[[ 1.86  2.14 -0.25  2.02  1.84 -2.87]
 [ 4.13  4.31 -3.65  4.67  4.75 -5.67]]
|
[[ 1.84 -2.87  1.86  2.14 -0.25  2.02]
 [ 4.75 -5.67  4.13  4.31 -3.65  4.67]]

[[-2.61 -3.37 -3.51  3.64  4.03  4.33 -3.98 -2.38]
 [ 2.52  3.01  2.92 -3.26 -3.52 -3.73  3.60  1.68]]
|
[[-3.98 -2.38 -2.61 -3.37 -3.51  3.64  4.03  4.33]
 [ 3.60  1.68  2.52  3.01  2.92 -3.26 -3.52 -3.73]]

[[ 1.74  3.66  0.02 -2.57  2.98  5.71 -1.66]
 [ 1.58  4.53  0.37 -3.28  3.05  5.60 -1.74]
 [ 1.25  4.13 -0.13 -4.15  3.47  6.06 -2.36]
 [-1.18 -3.68 -0.42  3.45 -3.50 -5.98  1.88]]
|
[[ 5.71 -1.66  1.74  3.66  0.02 -2.57  2.98]
 [ 5.60 -1.74  1.58  4.53  0.37 -3.28  3.05]
 [ 6.06 -2.36  1.25  4.13 -0.13 -4.15  3.47]
 [-5.98  1.88 -1.18 -3.68 -0.42  3.45 -3.50]]

[[-4.53 -0.88  2.01]
 [ 3.30  1.15  1.18]
 [ 3.71  1.20  1.88]]
|
[[-0.88  2.01 -4.53]
 [ 1.15  1.18  3.30]
 [ 1.20  1.88  3.71]]

[[-4.27  5.73 -4.58 -4.20  5.73 -4.85 -4.89  3.82  5.09 -4.01 -4.07]
 [-3.23  4.06 -3.37 -3.26  3.73 -3.57 -3.64  3.16  3.12 -2.70 -3.22]
 [ 3.90 -5.26  4.10  4.32 -3.33  4.51  4.47 -5.22 -2.69  2.62  4.03]
 [-3.17  4.16 -3.41 -3.43  2.82 -3.61 -3.63  3.74  2.31 -2.22 -3.37]
 [-3.77  5.06 -3.90 -3.77  4.74 -4.18 -4.24  3.86  4.03 -3.34 -3.48]]
|
[[-4.01 -4.07 -4.27  5.73 -4.58 -4.20  5.73 -4.85 -4.89  3.82  5.09]
 [-2.70 -3.22 -3.23  4.06 -3.37 -3.26  3.73 -3.57 -3.64  3.16  3.12]
 [ 2.62  4.03  3.90 -5.26  4.10  4.32 -3.33  4.51  4.47 -5.22 -2.69]
 [-2.22 -3.37 -3.17  4.16 -3.41 -3.43  2.82 -3.61 -3.63  3.74  2.31]
 [-3.34 -3.48 -3.77  5.06 -3.90 -3.77  4.74 -4.18 -4.24  3.86  4.03]]

[[ 0.94  1.67  2.51 -5.40]
 [-4.25 -3.02 -2.30  3.18]
 [-2.46 -2.30 -1.28  2.93]
 [ 1.07  1.77  3.53 -3.16]
 [-1.21 -1.15 -2.12  1.23]]
|
[[ 2.51 -5.40  0.94  1.67]
 [-2.30  3.18 -4.25 -3.02]
 [-1.28  2.93 -2.46 -2.30]
 [ 3.53 -3.16  1.07  1.77]
 [-2.12  1.23 -1.21 -1.15]]
---
[[-0.02  3.75 -1.83  3.97  0.43 -1.60 -2.45 -3.40  0.37 -4.07 -1.05  2.92
   1.42]
 [ 4.22  2.40  4.17 -2.02  1.22 -1.17 -0.13  0.25  0.81  2.39  0.07  1.02
   4.26]
 [-1.71 -2.40  1.36 -4.50 -2.74 -3.18 -2.73 -3.34  1.10  0.25  1.17  0.86
   0.85]]
|
[[-0.02  3.75 -1.83  3.97  0.43 -1.60 -2.45 -3.40  0.37 -4.07 -1.05  2.92
   1.42]
 [-1.71 -2.40  1.36 -4.50 -2.74 -3.18 -2.73 -3.34  1.10  0.25  1.17  0.86
   0.85]]

[[ 0.02 -1.10 -0.51 -0.03 -2.72  3.88  2.26  4.14  3.36 -0.58 -2.01 -1.98]
 [-0.81 -0.68  3.54  3.38 -2.46  0.86 -3.66  1.36  1.10  2.56  3.25  0.67]
 [ 0.02 -4.64 -2.69  2.38 -2.02 -2.53  3.70 -0.16  0.23  0.20  0.04 -2.15]
 [ 4.32  1.86  1.67 -0.46 -1.15  1.03 -1.35  2.50 -2.56 -4.38 -1.11 -1.27]
 [ 0.02 -2.80 -3.15 -0.32 -0.28  1.93  1.54 -0.66 -5.52 -1.11  1.71  2.25]
 [-0.93 -0.96  2.92 -3.16 -0.72 -1.64  0.38  1.36 -2.38  1.91  2.87  4.54]
 [ 3.24 -0.96 -0.20 -3.02  0.41 -5.20 -1.78 -1.42  1.62 -1.50  0.04 -2.51]
 [-0.57  2.71  2.76  1.25  1.37 -2.70  0.09 -2.05 -2.56 -0.84 -2.39 -4.62]]
|
[[ 0.02 -1.10 -0.51 -0.03 -2.72  3.88  2.26  4.14  3.36 -0.58 -2.01 -1.98]
 [ 0.02 -4.64 -2.69  2.38 -2.02 -2.53  3.70 -0.16  0.23  0.20  0.04 -2.15]
 [ 0.02 -2.80 -3.15 -0.32 -0.28  1.93  1.54 -0.66 -5.52 -1.11  1.71  2.25]
 [ 3.24 -0.96 -0.20 -3.02  0.41 -5.20 -1.78 -1.42  1.62 -1.50  0.04 -2.51]]

[[ 2.94  1.90 -1.31  1.08 -1.06 -3.21 -0.46  3.00 -3.03 -4.94  1.76  1.44
   1.26  0.71  3.33]
 [ 2.19  1.41 -1.01  0.89 -0.51 -1.77 -0.45  2.28 -2.06 -3.11  1.33  1.35
   1.07  0.68  2.66]]
|
[[ 2.94  1.90 -1.31  1.08 -1.06 -3.21 -0.46  3.00 -3.03 -4.94  1.76  1.44
   1.26  0.71  3.33]]

[[ 2.32 -3.18  2.87  2.37 -4.21  3.59  3.24 -1.42 -4.90  2.75  2.13]
 [ 3.58 -2.98  3.25  3.58 -1.96  3.52  2.81 -4.10 -1.62  2.82  3.30]
 [ 3.22 -4.07  2.63  2.73 -1.90  3.36  3.14 -3.56 -2.56  1.58  2.03]
 [-2.68  3.94 -2.05 -2.70  3.86 -3.08 -3.43  5.27  2.57 -2.10 -2.11]
 [-2.84  4.98 -3.48 -3.29  3.11 -3.19 -3.60  4.31  2.25 -2.55 -2.62]
 [-3.93  4.30 -4.30 -4.62  3.28 -3.65 -4.21  3.49  1.51 -2.53 -4.30]
 [ 3.50 -3.80  3.47  2.22 -3.62  3.14  4.03 -1.73 -3.10  3.02  3.47]]
|
[[ 2.32 -3.18  2.87  2.37 -4.21  3.59  3.24 -1.42 -4.90  2.75  2.13]
 [ 3.22 -4.07  2.63  2.73 -1.90  3.36  3.14 -3.56 -2.56  1.58  2.03]
 [-2.84  4.98 -3.48 -3.29  3.11 -3.19 -3.60  4.31  2.25 -2.55 -2.62]
 [ 3.50 -3.80  3.47  2.22 -3.62  3.14  4.03 -1.73 -3.10  3.02  3.47]]

[[-3.54  1.67  0.72 -2.41 -0.52 -2.32]
 [-0.94 -3.02 -1.61  3.72 -0.73 -0.49]
 [-1.04  2.89  1.52 -3.71 -0.29 -0.57]
 [-4.38 -0.13 -0.34 -0.14 -0.85 -2.90]
 [-2.54  2.38  1.13 -3.26 -0.49 -1.59]
 [ 3.72 -1.71 -0.20  2.52 -0.08  2.74]]
|
[[-3.54  1.67  0.72 -2.41 -0.52 -2.32]
 [-1.04  2.89  1.52 -3.71 -0.29 -0.57]
 [-2.54  2.38  1.13 -3.26 -0.49 -1.59]]

[[-0.43 -1.42 -1.56 -2.26  0.39]
 [ 3.30  0.73  0.28  0.13  2.11]
 [ 5.06  1.26 -0.97 -1.35  0.58]
 [ 0.14 -1.39 -1.47 -2.24  0.23]
 [ 1.89  0.27  1.86  1.54 -2.69]
 [-0.51 -1.29 -1.26  0.85  2.50]
 [ 2.51 -0.21  1.21  1.27 -2.98]
 [ 5.16  0.98 -1.09 -1.46  0.84]]
|
[[-0.43 -1.42 -1.56 -2.26  0.39]
 [ 5.06  1.26 -0.97 -1.35  0.58]
 [ 1.89  0.27  1.86  1.54 -2.69]
 [ 2.51 -0.21  1.21  1.27 -2.98]]

[[-2.18 -2.12  1.86 -1.97  2.06  1.86 -2.13  2.13  2.18 -1.15 -1.89  1.70
   1.88]
 [-2.95 -3.05  2.62 -3.02  2.77  2.68 -2.72  3.01  3.09 -2.48 -2.30  2.15
   2.62]
 [-4.83 -4.97  3.96 -4.82  4.19  3.95 -4.63  4.50  4.64 -3.61 -3.96  3.45
   3.89]]
|
[[-2.18 -2.12  1.86 -1.97  2.06  1.86 -2.13  2.13  2.18 -1.15 -1.89  1.70
   1.88]
 [-4.83 -4.97  3.96 -4.82  4.19  3.95 -4.63  4.50  4.64 -3.61 -3.96  3.45
   3.89]]

[[ 5.66  0.54  0.13]
 [ 2.93  2.10  1.14]
 [ 2.28 -0.40 -0.18]
 [-3.75  0.07 -0.52]
 [-2.06  2.90 -0.84]
 [-3.25 -0.47  0.54]]
|
[[ 5.66  0.54  0.13]
 [ 2.28 -0.40 -0.18]
 [-2.06  2.90 -0.84]]
